Each row is followed by its band, which names the range that a hidden value of the row falls in. A new part has a new value, new ranges and new names.
[-138 -252   33  157   55  122   -8 -158  152   34   94 -227 -100  137
   67  -75  123 -276 -204   72  -64  104  -14  -97 -185  -53   18  -79
  -71 -283  118  108 -116  236 -132   52  -92  199  104 -184  207  -76
  -75  102]  <55>
[ -79  -88  139   61  143   39   70  -35  155  197  106  -86  -71   71
   80  -37  228 -235  -77  153   -9  -38   39  -44  -47   39   95   99
 -210 -164   98    0 -116  172  -85   75  -15  107   45 -193  117 -113
 -107   45]  <53>
[  13 -466 -188  124  152   50 -187    6  -12 -173 -261 -206  -87  261
  -69 -174 -262 -171 -344  -66  223  252   23 -322 -294 -214   92 -205
  -12  -26   49   86  -23  160 -369   39  -49   48  140  -74  235 -242
 -122  236]  <43>
[ -33 -168 -303   80  -69  -38   20  265  169  -85  -79   38   51  139
 -114   92 -125  128   53   47  107  257   91  -53    7   22   18  -26
   20  314 -207 -217   -4  -57 -112   13  -81  -60 -235   84  -58 -218
  -98  164]  <43>
[   6 -131  -14   51  -69  148  -13   40    6  -25   93  -78  -19   39
  111   28   89  -34  -96  -14 -173  182  -71   70 -109   19  -11   23
   46 -100  -32  -62    0   19   16 -122   22  102 -136  -82   46    2
  -70   80]  <50>
[  50  121  -13   44  -20  100  166  106   16 -101  178   80   48  386
  -93  -43  360   50  145   19  -52  105   93  192  134  189   73 -168
 -192  101 -157    9  133  -62  -80  123 -190   20 -150  -40 -103  -94
  -85  292]  <37>
[ -80  -76  -98   30   15   76  -28   72 -114  -10    9  -38   55  -20
   82   34   -7   67   23 -149 -225   81  -77   15 -219   85   -7 -133
   49  -95   56 -141  -90   54    0 -121  120  -23 -228 -223   57  -19
  -41  212]  <38>
[ -40  -21  -69  167   40   61   56 -124  174  -15   32  -35   62  115
  -15  -26  109  -18   32   75  -49  133  153 -107  -17   54   72  -83
  -84  -63   55  -92 -105   91 -210   81  -25   50   46 -145   77  -74
  -93  178]  <43>
[  -9 -104  108  105  184  147   10 -140   73  114 -139  -46  -20  142
   95 -120   97 -126   48  114  -38  226  192   36 -191 -255   69   62
 -363  -40  297   70 -154   29 -300   69  -15   67  -86 -493  302   11
 -103  433]  <38>
[ -85   23 -129   76 -239  129  127  -24  222  -50  267   -9   15  140
   16  109   76   71   69  102 -290  214  -90  238  180  202   23  -40
  124   51 -289 -102   55 -101  -10 -146 -236   63 -198  211 -178   21
  -31   49]  <38>
[ 118  137   33  167  -44   25   94 -129  350  -48 -152  175   27   84
  -68   48   -4  159  260  291   -1  349  310   50  162 -214    4  185
 -184  203   21 -137  -72 -174 -178   97  -58   -7  -61  -92   87   36
  -22  278]  <43>
[-111  207    2   78 -132   66   45  -20 -219  -54  423  -19   13  332
  108   -6  230  113   31  -37 -385   -7 -317  325   10  350 -109 -250
  147  -81  -85 -136   70   31  328 -112   31  180 -210   39  -98  -75
  124  279]  <43>
[  37 -179  -14   59  129 -121 -107   59  -57 -135 -162  -61    5  172
  -35  -11 -100  -18 -183  -76  111   83  -52 -208 -129  -43  -77  -78
   56  -36   87 -134  -52  117   39   38  169   82  138  -33  163 -202
   34   95]  <43>
[  55 -149   34   27  119   -8   85  259  231   70 -149   80   31  -91
  -64   97  -11 -147   64   -4   85 -115  125 -176   49  182   92   43
   46    2 -106  -29   -5  124  -59   94  -16 -229  104  130  -49 -225
  -45  -86]  <32>
[-218  -28  -68   82  150    7   23  149  -44  170  111  -35   47   53
  136   32   77  -39   97  -23 -190   -8  -74   24 -198  157   37 -120
  -58  -61   94 -145 -151  148    2  -40   85  -53 -276 -292   63 -150
  -21  292]  <34>
[ 124 -123   30   -8  -28  -92   82   73  174 -230 -104   31   53  183
 -187   87  112    8  -91  -59  144   48   75 -100  133   49  -81  -12
    0   14  -99  -72   38    3   73  140  -30  100  194  158   19  -99
  -21 -128]  <50>
[  43  -21   34  164  -66  208    0  -78    8 -180  234  -54  -95  266
   33 -111   64 -116 -163   23 -210   25 -183   38  -23  202   92 -289
  206 -249 -191  164  157  106   -3  -34 -131   43  101  236  -70  -80
    6  113]  <38>
[  25 -132  -51   -5 -222  211    3 -186    9   35  131 -119  -90  193
   53  -82  -23   -6 -181  132 -165  222 -115  272   -5  -21   18  119
  -64   97  -72  -49   13 -130  -96 -187 -116  268 -127   26   11   17
 -131  157]  <34>
[ 141  165  310  -15 -207  110  177 -214  218   87  234   84 -222  203
  -82  -70  208 -103  -35  353  -77 -132  -67  315  305  122   29  213
 -125   -7 -183   96  116  -80  164   62 -194  215  144  315 -116  -25
  -12  -53]  <32>
[ 125  -39   36   31  166  112 -105  105 -296 -183 -136    3   99   88
  109  -33   14   51   15 -298 -210  167  -47  -53 -210   47   13 -240
  107 -177   93  -31   64   31  -76 -123  178 -144  -58 -221   95  -10
   37  308]  <37>
[ 161  241  119  159   79   43  159  -74  304  -46   73  170   26  223
  -47  -30  327   53  171  310   57  229  309  -15  244  -43  177  106
 -294   51  -73  -70   31  -94 -245  180  -90    6   27  -81  -14   -6
 -136  174]  <39>
[  86  -91  -37  -40   37 -181  -13   77   91 -203 -290  104  -35  189
 -221   34 -214  133   -6    1  167  123   29  -86   49 -141  -37  -36
  -57  181  -84 -109   -4  -97  -27   71  -18  -31   18  105   53 -118
   23  112]  <50>
[   8  106  170   48 -204   17   -3  -90   57 -154  260  -11 -221  267
   67   53  102   57  -55  197 -261  293 -284  315  136  -97 -142   50
  109  -95 -206  -17  140 -114  303 -151 -128  244 -144  199  -24   86
  158   85]  <32>
[ 130  113  139   61  -99   79  106  -65  152  147  100  128 -192  221
  -88 -143   88  -19  -20  425  125  -65   69  185   95  -23   82  231
 -286  207  -70  -17   14  -78   34  147  -45  171  -43   76  -15 -169
 -135  194]  <55>
[  69 -166   66   58  231  187  -72  153 -161   -1 -217   -1  128  -67
  179   -1  -79 -117   68 -287 -235   38    1  -69 -249  107   45 -168
  136 -179  173   55  -10  124 -120 -112  146 -268  -11 -224  139  -67
   55  280]  <53>
[ -60   17  -25  -96   69  -45    0  142 -190  118    2   18   45 -142
   41   60   26   83   50 -170 -174 -150 -105  -29 -151  231   29  -48
   19  -91   33 -255 -106   78   86 -121  234  -87 -183 -178  -40  -85
  -55   62]  <39>
[  84 -101  -93  208    5  219   47  197  201 -294    7   10  192   79
  108  169  185    0  171 -171 -253  487  156  -40   58   74   17 -190
  239 -127 -173   24  152   -9 -188  -74 -159 -201  -80    6  -26   60
   29  137]  <39>
[ 217  -71   28 -194   25   24   18  132 -164   68 -318  117  103 -209
  -95   27 -113  105   40 -213   11 -179   94  -48  -67  165   38  125
  -43  110   55 -211  -49  -69  -41  -71  254 -155   14  -72  -34  -88
 -129    3]  <37>
[-142 -135   35   25  151   20  -54 -128 -126   84  -51 -144  -11   55
   90  -67   36  -77  -79  -95 -141   29  -55  -41 -304  -67  -27  -95
 -155 -208  298  -65 -215  154  -68  -30  143  129  -73 -445  259  -20
  -39  272]  <34>
[-164  184  -55  -63   19  -80  -26   89 -298   69  267   23  -76  304
   94  -35   -5  171   47   13 -284   24 -373  295  -29  197   35 -174
   -9   87 -126 -218   29  -65  156 -214   33   37 -409  -32 -116 -116
   67  361]  <32>
[  34  -59  -35 -145  -98  -12    4  -27 -166  251    9   -5  -42 -127
  -75  -72 -161   22 -190   -4    1 -437 -158   -9  -80  359   58  116
   26   81   -3 -274 -121   78  128  -86  262   88   64  127 -105 -252
 -153  -98]  <43>
[ 365  -38  126  -17  -11  -93   33  -64  188 -194 -464  204   48  170
 -259    0 -192  128   27   96  288  120  262  -56  219 -177  -86  218
 -117  329   34 -102   29 -201  -61  167   55   17  310  183  107 -114
   22   80]  <43>
[  99   43   55 -229   31 -201   59   15 -106   47 -335  168   94 -179
 -211   76 -130  223   97 -180   49 -304   56  -59  -29  114  -71   94
 -129  110  147 -317 -191  -58  135   35  309  -50   24 -122   30  -55
  -43  -25]  <50>
[  35   65  110  -20 -126   32   90 -191   30  203  108   13 -121  -36
 -101  -99  102  -26  -93  182   11 -325   -1   36  -20  185   25  141
 -152  -43   61 -134 -130   98  128   96  138  212  102   -6   -7 -134
 -140  -24]  <43>
[  -8 -199 -182  -79  -67  -46  150   72  266  -24 -113    5   92  169
 -217   77   -9   22    7    2  138   89  144   11  194  108   66   47
 -149  284 -175 -133  -31  -94 -227   57 -224   20   -4  128  -78 -136
 -160  -28]  <50>
[-169  -57  101  -60   17   49  -85 -123 -342  126  203 -200   -8  161
  268  -15   67  -39 -160 -138 -407   39 -396  287 -212  113 -157  -34
   42 -182  219 -154 -112   61  238 -289  183  279 -178 -272  154   10
  102  238]  <34>
[ 108  100   84  129  159   58  137  -49  275   10  -30  120  109  253
    5  -21  178  -31  155  200   18  208  256   15  221   13  167   69
 -237  116   -4  -35    2  -78 -313  112 -124  -61   68  -70   29  -62
  -79  227]  <53>
[ -25 -158   22 -168   40 -191  -68 -202 -160  -41  -93 -126  -61  399
 -112 -101 -229   -5 -328  -36   55  -47 -294   78   55   34  -54  -28
  -71  122   33 -141  -51  -52   11 -106   10  275  187  142   79 -170
   35   67]  <34>
[  14 -208 -168  -88  107   -7  -93  120 -285   11 -132  -57    3  127
  -63 -142 -132   46 -217 -158  107  -88  -80 -120 -291   65  107 -132
 -126   83   64 -155  -79   58 -132  -35  189   33 -120 -190   70 -215
 -203  213]  <38>
[ -82  -23   30  118  159  117   60   60   10  199  -25   16   81  157
  114  -39   73  -99  202   33 -138   45   92  133  -94  104   23  -42
 -153   93  188  -19  -96   81 -116   44   -9  -82 -140 -287  129 -173
   27  465]  <43>
[  35  -95  -82 -141   -3    7  -37  186 -224   43   -5   -1   29   40
   15   16 -164   41  -99 -179 -137 -122 -244   63  -13  330   69  -68
  178   84 -168 -184   68  -16   44 -226   92 -103  -81  196 -163 -191
  -26   18]  <39>
[ -32 -106  -52  170   58  127   -5   96  131  -50   -1  -19   41   54
  119   54   28  -41   56   19 -157  280   54  -30 -111  -34   34  -61
   46  -76   -6  -30  -29   46 -124  -50  -25  -68 -148 -141   85  -33
  -24  220]  <38>
[  -6  -28   94 -221 -108 -128   13 -131 -126  233  -83    1  -49 -217
  -80   33 -210   56 -143  -46  -89 -440 -217   44  -43  258  -88  197
   42   -3   95 -309 -203   37  282 -130  304  139  106   87  -27 -119
  -25 -190]  <55>
[ -48 -145 -165   44   25  199   83   92    5  -22   51  -66  148  166
   41   -5  223  -14   77 -148 -142  219  123   82  -87  113   95 -153
 -140   30    3  -30  -13    5 -271  -23 -124  -16 -226 -274   32  -20
 -163  286]  <53>
[ -28 -168 -195   26  139 -133  -28   -2   48  -50 -215  -27   61  287
 -150  -68 -184   50  -70    8  198  135   89 -161  -15  -30   80  -95
 -157  243   27 -175  -98    0 -296   69  -21   14   42  -56   91 -244
  -93  249]  <43>
[ 227   74   40  101   18  184   70  194  151    6  -55  195  -24  219
   21  -37  -15   19  177  250   -2  285  160  175  176   -5  175  133
  -96  304 -230   21  192 -210 -237  -20 -163 -201 -158  141 -118 -139
  -74  331]  <37>
[ 103 -244   93  204   12  226  -75 -118  190 -286  -85 -136 -169  217
   34  -78   93 -181 -127   66  -47  527  108  -73 -125 -388   14  -95
  -32 -268  -15  281  106   44 -261   29 -235   90   64 -124  235  103
  -21  223]  <39>
[-213  -97  -60  116   59  142  133   81   56  181  276 -124   70  245
  107  -20  353 -179   41   21 -143    8   15  143  -95  241   31 -113
 -176  -37   74  -13  -90  174  -54   75 -112  121 -183 -273   59 -171
  -96  279]  <55>
[ -27 -394 -111   86  125    6  -54   99  232 -191 -378  -73   54  -35
  -78  104 -278 -124  -22 -195   10  223  100 -279 -130 -111   -8 -168
  164 -100   -1   67  -62  113 -249    1 -109 -203  125    9  154  -82
   37   52]  <38>
[  53  -76   12   36   59  130   46   10   35    0    5  -11    9   92
   -8  -60  102  -86  -25  -29  -58   10   55  -35  -31  125  135  -87
  -60  -82  -34   24   18   64 -177   16  -48  -45   27  -49    1  -82
 -112  116]  <32>
[ 282  -68   88   75   61  243  -19   18   57 -113 -249   68  126    0
  120   25    0   18  105  -51 -143  420  222   29   21 -127   58  128
   -1   31   44  -11   83 -161 -296 -129   24 -147    7 -134   91   90
  -47  231]  <37>
[ 233   -4  133   93   38  186   34   88  120 -131 -136   98  166   21
  149  130  102   17  175  -66 -218  380  157   91  128  -11  -26  112
  107   -1   -8  -38  111 -132  -99 -116    5 -143   11  -26   43   83
   68  145]  <39>

New part:
[  63   11   15    6  122  190   47 -183 -211  111 -403 -143 -323 -280
 -395 -400 -238  -88 -193 -177   75  -13  357  139  249   52  -12 -127
 -138  167  -17  328  -28  -53  -29  148 -218  198 -154   43  783 -252
  184 -218]  Z462
[  98  -95  245 -369   18  -75   14 -200  188  199   32  188   19    9
  241  -61  208  126  198   -7   41   76  157 -119 -223   25  -74 -166
  -66   31   49  -36 -246 -263 -218  262 -387   43  239  266 -258  170
 -443   48]  z368
[ 120  158   32  336   -9 -220   -7    3 -242 -155  270  -74   31  111
 -175  169 -197   56    0  264 -191  209 -394  -31  320 -277  -54  -93
  179 -195  -63  -21 -157  176   42   60  265 -117 -144   -1 -158  317
  184 -172]  z580
[  18   -8    4   98   28 -314 -146  260  -56  154  -78 -163 -229  193
  337  316   58  172  160  322   -5   29 -150   96  457  -58  -34   30
  222  -90  189 -159  209  102  -60  -74    2  148 -167  114 -122  212
 -259 -305]  Z462
[ 190  -24 -157   92  -87  234  101  -75   10  153 -150   70  -80   52
   35 -140   31    7 -151  -77   71 -150  131 -278 -111  -15   75  -94
  145   40   38 -100  -42  -49   16  -67 -224   18  -13   56   68 -114
  -37 -238]  z16
[  72  -22 -225   75  336   70   89   -3 -231  155 -161   71   23 -115
  144 -296  119 -166  237 -133  -50   -3  -45   -9 -104   42  259   28
   13  224  126  226  -33  -73  130  -54  -33  198   45 -209  -29 -437
  245 -286]  z554
[ -53  -98  111  -77  114 -221 -144  -55 -270 -247   47 -111   13  -45
 -346    0 -160  -56  168  222 -390  191  -74   46  266 -144 -136  -86
 -141   88  -77   85 -104  -32  -76  271   30   55   13   91   16  220
  103  -79]  Z462
[  15    5 -167  295 -116 -169   25  -10  -72 -117   76  102  330  262
  -43  -13  -33  -14  -15  -36 -521  117 -208 -169   63 -255 -130  325
  112   -4  -34 -379  -75  104  124   10  283    6  -29  -89  -84  126
  424 -118]  z16
[  79   78  -30  255   17  266   23  -14  -22  261 -157  -37   -8  -56
  -63 -312   41 -167  -56 -315  340  -46  366  -39 -134   44 -172   98
  109  -71  -94  174 -164 -145   83    5 -229   43   24   33  246 -202
   53 -374]  z554
[-115 -160  134 -229  -10 -232   48  -94  196   -3   -4  -78 -168  202
  245   68  -41  270   -8  306  134 -153 -145 -213  353  104  137   -2
  153  136   17 -266  250  143  -60 -115   90  -86 -149  168  -84   70
 -409 -123]  z368
[ -92 -263  -53 -112  175 -205  104 -459  -62 -227 -120   31 -107 -122
  -56 -290 -106  -28   21   80 -340  -10  -48   42  144  -73  183 -115
 -303  255   50  -62  -47  -14   -5   33  235  -64   -5  -65   98  -43
  112  -45]  Z99
[-165 -256    1 -127   76 -120   66 -254   61 -254  101  137  212   70
 -126 -328 -121    5  -21  -89 -343   -2   -6  -45  -16   -1 -165  148
 -143   99  -58 -184  -53  -12  -10    3  195  -64   28  -87  -19  -84
  194   28]  Z99
[  45 -116 -200  214  124 -372  -30 -151 -236 -155   14   61  -96   14
  185  131   77  -93  244  234 -350   16 -296   77  114 -240  205  -53
 -106   59  119 -151  -64  -50  112  -27  298  -62   25 -141 -347  186
   89 -238]  Z462
[  78   71  103  198 -129 -187  -54 -218 -148  120  -94  219  -98 -145
  -70   12  -10 -153   95 -237   41   28  249  341  -74 -132 -242  106
 -130 -107  -14   49 -300 -402   64  317  -91   29  104    5  230  225
   74 -186]  Z99
[   8 -117 -167  -25 -144  510  -27 -163 -213  128 -343   54 -121 -412
 -213 -387 -123 -209 -147 -210  228 -278  623   57  -76  227  130 -189
   18  214  171  363  -35 -288   42  143 -432   37   92  190  545 -381
   79 -477]  z554
[ 151  120   -7  111   96 -433  -11 -222 -345   14  142  138  102 -122
   -1   83  152 -345  503   29 -375  300 -157  176 -144 -284   64   18
 -243  115  -32  234 -558 -275  106  436  161  -22  237  -71 -339  259
  261  -31]  z580
[ -47 -178  222 -180  151   42  -45  101  354  170  159 -132  -37  221
  107 -189   35  304 -123  158   53  104  119 -157  183   96 -297 -200
  102 -229  -21 -110   40  187 -329 -103 -208  -40  -67  281 -247  127
 -542  -72]  z554
[-198 -302  -99 -121   65   -5  144 -412  -72 -460  212  478  370  -45
    4 -253 -106   84   42   -9 -203 -290 -323 -281 -241   45  349   66
   21  270    3 -310  127 -145  218  -95  287 -233  168 -197 -299 -229
  180 -164]  z368
[  94   49  -25   63 -250   71   94 -453 -166  109 -522   91 -222 -307
    9 -181  -79 -193  -19 -364  314 -197  461  186  -59    6   48  133
  -80  232  113  108 -165 -414  163  232 -230  140   55   53  775 -159
  233 -289]  Z99
[ -76   25  -81  448 -267 -174 -135  167  -64  -76  146 -144   56  232
  -32  183 -153  -27  -95  131  -53   -8  -15   76  363 -131 -326  247
  273 -265  -21 -218   18  130   99  -89  269 -155 -177   64  -16  269
  127 -376]  Z462
[-126 -256 -147  -88  -25  126   20  -95  -99 -554   85  100  389  168
 -272 -253 -201   64 -101  -42 -319 -172 -171 -445  -82  -29 -109  231
  122  150 -112 -378  167   69  115 -167  102   -7    8 -116  -22 -212
  384 -115]  z554
[ -16    3  216  149  196 -287  -63  204  289  402  129  -55 -211  271
  347   51  149  221   39   75  229  107    5  175  258   17 -308   40
  122 -360  -24 -124   41   87 -158 -128   11   -2 -142   70 -275  234
 -532 -188]  Z462
[ -30    1  -39  169   58 -254  170 -122   53  -89  300  217  150  214
  -28 -150 -110   64  -89  -69 -192   -2 -310  -57   57  -76  -60  237
   59  -68 -138 -232  -62  145  127 -119  444 -177 -132 -245 -177  -19
  228   -2]  z368
[ -85 -235 -118 -234  145  193  -38  -54 -159 -143  -78  228  217 -105
 -256 -403   25 -156  102 -233 -218 -162  204 -196 -305  124  -25  132
 -124  277  -89   24    5 -237   71   89 -212  116  187  -75   27 -354
  179 -152]  z335
[  57  184 -160  460  -42  378   90   17 -231  274 -265  -16   -3 -125
  -87 -208 -102 -161 -106 -204  417 -173  162 -108   65   72  234  104
  353  120   -2  218   65  -71  288  -43  -83   42  -88  -31  450 -382
  252 -622]  z16
[  49   34  -51  -45  282  201  145 -261 -354  173  -90  205  -49 -473
 -123 -395  -98 -173  148  -95   72   -2   64  172  -44  146  480 -301
  -66  316  160  603 -162 -207   92  239 -102   46   99  -70  216 -441
  202 -286]  z580
[  11  -62 -148  272  116  -47  104   35   80  -33  241  105   85  242
  242  -86   32   87  -36   18  116 -134 -274 -178  -28  -17   12  100
  253 -172  -20 -237   71  135  126 -365  255 -167  -96 -202 -411 -109
  -14 -273]  z554
[  44    2  223  -34  127 -243  132 -166  225   15  134  111  -45  229
  232  -49   29  273   -2  -38  237   -9 -223 -134   21  -46 -130  100
  101 -149 -118 -285   -4   29  -26 -130   77  -36  -76  -59 -166   98
 -238    2]  z335
[ -22 -121  -95 -139  -43  346  -91   -9 -224   92 -283  -69  -78 -288
 -201 -276 -109 -132  -21  -36   33 -119  452   19   91  185   71 -164
   29  233  163  330   19 -156  -45  177 -395  140   51  228  414 -284
   45 -371]  z554
[ 109  -28  186  -57  253   -1   81   51  287  313   58  -90  -85  239
  429  -73  218  174  156   41  433   62  -33 -214  -74   65 -118 -118
  211 -163  -10  -24  -57    3 -157 -166 -248   57   10   86 -381  -27
 -513 -146]  Z99
[  -2  -15  291 -360  -42 -150   55  -66  253   62   21 -294   78  237
  213  -52   -8  208  113  150   93  221   26 -239  248   39 -232   50
  164   54   14  -51 -114  171 -237   96 -156  101  -50  334   15   93
 -210   98]  z335
[ 164  124 -204  242 -130  196   57  180  -34  385 -311 -169 -205   93
   42 -104  -40  -12 -221  -74  107  -73  227  -94  264   34    2   78
  270   28  105   23   81  151   30  -94 -162  167 -239   95  430 -195
   94 -342]  z16
[ -72  -54   42   13   67 -155   99 -253  -29 -152   20  222  194   13
   53 -192 -101  170   -9  -94 -211   31 -199   -8   82  -81   45  166
   23   72   54 -228   35    4   72   16  196   37  -10  -88  102  -52
  239  -81]  z335
[ -21  -26    1  147 -350 -143  -12 -246   -5   -8  -93   50 -268 -108
 -190  -83 -297   54 -377  -76  -92 -102  326  362  384  -39 -239   44
  -82 -139   88 -101  -64   -6  -33  116  124 -131 -206  130  574  218
  111 -149]  z554
[ 129  134   61  232 -221  186  -58 -125  -52  279 -262  102  -55 -143
 -300 -265    1 -184 -177 -467  132   -2  604  114 -157  -71 -383  169
  -84 -116 -153   77 -309 -318   38  297 -351   83   75  159  561   73
  108 -252]  z580
[  73  102  101  404  171 -485   23 -284 -155   78    7   91 -372  -95
  -26   54  -52  -47   47   17   -4   98 -145  422  260 -258   -5  -38
 -226 -175  -93   14 -193 -111  102  108  350 -122 -116 -172   63  345
  -21 -194]  Z462
[ 156   -1  -37   79 -118  159   86 -464 -140  203 -480  182 -192 -381
   61 -262  -32  -64  -72 -295   42  -29  423  261  -71  -69  107 -171
 -149  121  283  135 -216 -370   -8  267 -324  176  115  122  625  -75
  144 -260]  Z99
[  99  -27  133 -189 -134 -173   42  131  352  291   18 -301 -246  377
  264  123   -2  303 -147  328   15   99   30 -204  458   30 -188 -104
  221 -101   75 -203   39  339 -309  -68 -108   11 -256  348  -60  247
 -466   40]  z16
[   0 -133 -106  126  189  -75   93 -327 -124 -136   46  211  135  -94
   76 -232   48 -118  170  -78 -159   -4 -120  -12 -200 -109  154  -31
 -117   95   32  -22 -176 -172  123    7  160  -84  155 -175 -224  -90
  179 -196]  Z462
[ -98 -135  -96  143  140  -85  -31   77  -20   63  295  126   22   34
  140  -63   24    3   70  186  -40  -78 -119   60   99   76  107 -103
  108  -94   68   35   30   47   33 -125  202 -228  -11  -36 -465  -18
 -183 -326]  z335
[ -45  -53  -31  183  -27  -68   -2 -150 -124  -85  174  302  183  -86
  -62 -137 -107  -29    5 -134 -183    4    2  215  -50  -58 -112   68
    1 -111   72  -25 -142 -162   73  101  133  -90   73  -99  -43   28
  231 -197]  Z462
[ -17 -145  -92   49   67  165  -46   43  -12 -107  -82   85  291  152
  153 -133  118   94   92  -69  -52  -79  -49 -361 -171  -45  -42  145
  216   36   35 -306  132  -69   60 -141 -177  137  123   18 -173 -134
   33 -318]  z554
[ 131   37  329  -73  208 -413  114 -188  222  124   89 -150 -218  229
  278   68   31  272  108  204   74  290 -257    1  269 -169 -166 -160
   -6 -179  -23 -113 -175  127 -230   21   51   33 -121   91 -188  338
 -354  124]  Z99
[-188 -198 -189  278   29  144  -78   90 -185 -332  165  167  390  101
 -107 -109 -153   35  -21   46 -218 -145 -211 -173   20  -24  -16  145
  276  -32   36 -251  232   13  179 -196  184  -73   19 -131 -203 -149
  277 -443]  Z99
[ -45 -111 -155  190   37 -318 -200  160 -273  -61   49  -26 -174   21
  -91  166  -44 -114  125  253 -372   -3  -60  238  328 -112  -64    8
  -68  -40   58  -29   41   -7   33   53  189  -25  -87  -34 -153  221
   23 -286]  Z462
[ -63 -212 -201   83 -150  207  -68   -9  -71 -322  134  238  428  107
 -216 -227  -91   31 -160 -115 -434 -102   34 -273 -180  -76 -211  149
  109  -48   -2 -353   21  -27   50  -60  -19  -50  103    2 -114  -45
  303 -202]  z335
[  14   63  -89  305   43 -110  -90   44 -299  110  162  114   98 -104
 -129   13    4 -223  189   85 -249  126  -38  161   65 -115   68  -43
   11  -13    9  217 -229 -115  108  232  132 -103   83    1 -211  122
  145 -331]  z368
[  53   62 -128    9  146  181   96   50 -174  334 -210  -45 -133 -180
  146 -230  -29  -38   57   -6  186  -49   93   52  198  188  333 -106
  194  222  236  367   71   36   47   -4 -136  160  -97   35  262 -431
   69 -363]  z580
[ 114  135   93  206   -1   98  150 -390  -97  139 -249    5 -128 -245
 -102 -314 -168  -29 -138 -260  208   82  220  183   98  -75   -2  -69
  -30    3   48  211 -229 -119   37  163  -75   62  -49   35  599  -89
  230 -218]  Z462
